Below is a small trained network, with its code and all its weights. Each question gives an input and a class and asks what happens when units are switched off, that is, made to give their printed mean instead of their output.

import numpy as np


def w(rows, s, z=0):
    codes = np.array(rows[::2]) - 128.0
    scale = np.full(codes.shape[1], s)
    scale[-1] = z or s
    return codes * scale


def norm(h):
    return h / np.sqrt((h * h).mean(-1, keepdims=True) + 1e-5)


def f(y):
    return y / 2 * (1 + np.tanh(0.7978845608 * (y + 0.044715 * y**3)))


def log_softmax(a):
    a = a - a.max(-1, keepdims=True)
    return a - np.log(np.exp(a).sum(-1, keepdims=True))


def net(x, mask):
    res = np.array(x, float).reshape(1, 5) / 4 @ E
    u = 0
    for l in range(4):
        y = f(norm(res) @ A[l][:, :-1].T + A[l][:, -1])
        res = res + np.where(mask[u : u + 3], y, B[l][:, -1]) @ B[l][:, :-1]
        u += 3
    return log_softmax(norm(res)[-1] @ U[:, :-1].T + U[:, -1])


A, B = {}, {}
E = w([
[203,141,161,163,178,130,216,173,130,87],'x0',
[56,2,108,68,148,174,142,168,177,40],'x1',
[119,131,138,149,134,138,124,108,143,122],'x2',
[204,101,161,106,122,158,82,90,78,90],'x3',
[112,124,133,157,108,133,125,131,120,118],'x4',
],0.0035)
A[0] = w([
[229,121,164,176,178,165,228,185,107,61,6],'0.n1',
[98,54,158,96,122,172,126,132,140,59,85],'0.n2',
[254,96,168,88,117,185,71,40,64,68,17],'0.n3',
],0.0036,0.0018)
B[0] = w([
[67,24,214,171,204,34,117,139,94,215,236],'0.n1',
[201,140,109,115,153,137,139,115,104,159,211],'0.n2',
[71,222,108,120,147,138,43,253,125,80,253],'0.n3',
],0.0041,0.0027)
A[1] = w([
[135,106,91,47,45,102,70,3,186,147,42],'1.n1',
[229,67,204,123,140,240,25,142,4,102,6],'1.n2',
[3,190,37,167,128,36,250,195,247,161,83],'1.n3',
],0.0036,0.0017)
B[1] = w([
[104,53,191,176,174,135,148,120,69,223,167],'1.n1',
[51,168,67,27,148,56,54,145,110,34,221],'1.n2',
[105,218,158,26,171,110,3,173,79,22,253],'1.n3',
],0.0048,0.003)
A[2] = w([
[99,23,114,44,137,170,160,136,238,40,116],'2.n1',
[134,16,4,96,108,175,211,144,145,70,3],'2.n2',
[208,149,79,140,100,71,147,117,61,222,102],'2.n3',
],0.0042,0.0024)
B[2] = w([
[233,223,104,128,19,146,157,94,140,181,253],'2.n1',
[158,140,65,145,73,222,255,16,70,151,158],'2.n2',
[139,120,82,187,73,194,197,110,139,136,158],'2.n3',
],0.0054,0.0033)
A[3] = w([
[203,70,218,178,177,96,254,202,130,136,2],'3.n1',
[43,15,90,105,76,122,48,58,58,228,64],'3.n2',
[205,210,136,207,57,133,104,92,199,147,102],'3.n3',
],0.0045,0.0024)
B[3] = w([
[51,109,188,205,142,120,147,135,253,199,224],'3.n1',
[109,102,239,224,227,42,193,175,221,130,253],'3.n2',
[180,156,79,80,76,204,147,82,126,160,240],'3.n3',
],0.0075,0.002)
U = w([
[74,196,140,50,185,74,48,192,45,51,136],'0',
[58,2,215,239,213,56,216,151,213,233,5],'1',
[197,151,50,89,60,187,203,53,63,199,175],'2',
],0.0055,0.0016)

Each question gives the input, the list of numbers given to net, and the class t.
The units are the neurons (one row each of A and B). Each row of codes is followed by its name. A weight is (code - 128) times the scale printed after its matrix; where a second scale follows, it is the last column's (A, B and U).
mask holds one flag per neuron, layer by layer. A switched-off neuron (its flag False) gives its mean, the last column of its row in B, instead of its output. The means were averaged over made-up inputs and are rounded, as every weight is.
A unit's drop is (log p(t) with every unit on - log p(t) with that unit switched off) / (log p(t) with every unit on - log p(t) with every unit switched off).
The circuit of an input: a set's keep is (log p(t) with only the set's units on - log p(t) with every unit switched off) / (log p(t) with every unit on - log p(t) with every unit switched off). Starting from all 12 units, units are removed one at a time, each time the one whose removal leaves the highest keep (on an exact tie, the one counted first), for as long as the keep stays at least 0.8.
units of the circuit, in order: the units of the circuit, biggest drop first
top k neurons: the k neurons with the biggest drops, biggest first
k most important neurons of layer l: the k neurons of layer l with the biggest drops, biggest first
drop of u: that unit's drop, to one decimal
input [5,5,0,-8,-8], class 0: units of the circuit, in order -> 1.n3
input [-7,-1,8,-8,4], class 0: top 3 neurons -> 1.n3, 0.n1, 3.n1
input [1,2,2,1,-1], class 2: top 3 neurons -> 1.n3, 1.n1, 2.n1
input [-8,-6,-1,-6,-3], class 1: units of the circuit, in order -> 3.n2, 0.n3
input [-1,3,-6,2,7], class 2: top 4 neurons -> 1.n3, 0.n1, 2.n1, 2.n2
input [-7,5,7,2,1], class 1: top 2 neurons -> 1.n1, 3.n2
input [-5,-2,2,-3,-2], class 1: top 2 neurons -> 0.n3, 3.n2
input [4,-4,-6,0,-5], class 1: top 3 neurons -> 3.n1, 2.n1, 0.n1
input [6,-6,4,-8,2], class 0: top 2 neurons -> 1.n3, 2.n1
input [6,8,-4,5,-3], class 2: 2 most important neurons of layer 2 -> 2.n1, 2.n2
input [-3,-1,8,-7,-7], class 0: drop of 1.n3 -> 0.8
input [6,5,8,-7,1], class 0: drop of 1.n3 -> 1.9
input [-1,1,5,-6,2], class 0: drop of 1.n3 -> 1.2
input [-5,8,-6,2,-4], class 2: units of the circuit, in order -> 2.n1
input [-4,2,0,3,-1], class 1: drop of 1.n1 -> 1.2
input [-3,-5,-1,-8,-5], class 0: top 2 neurons -> 1.n3, 2.n1
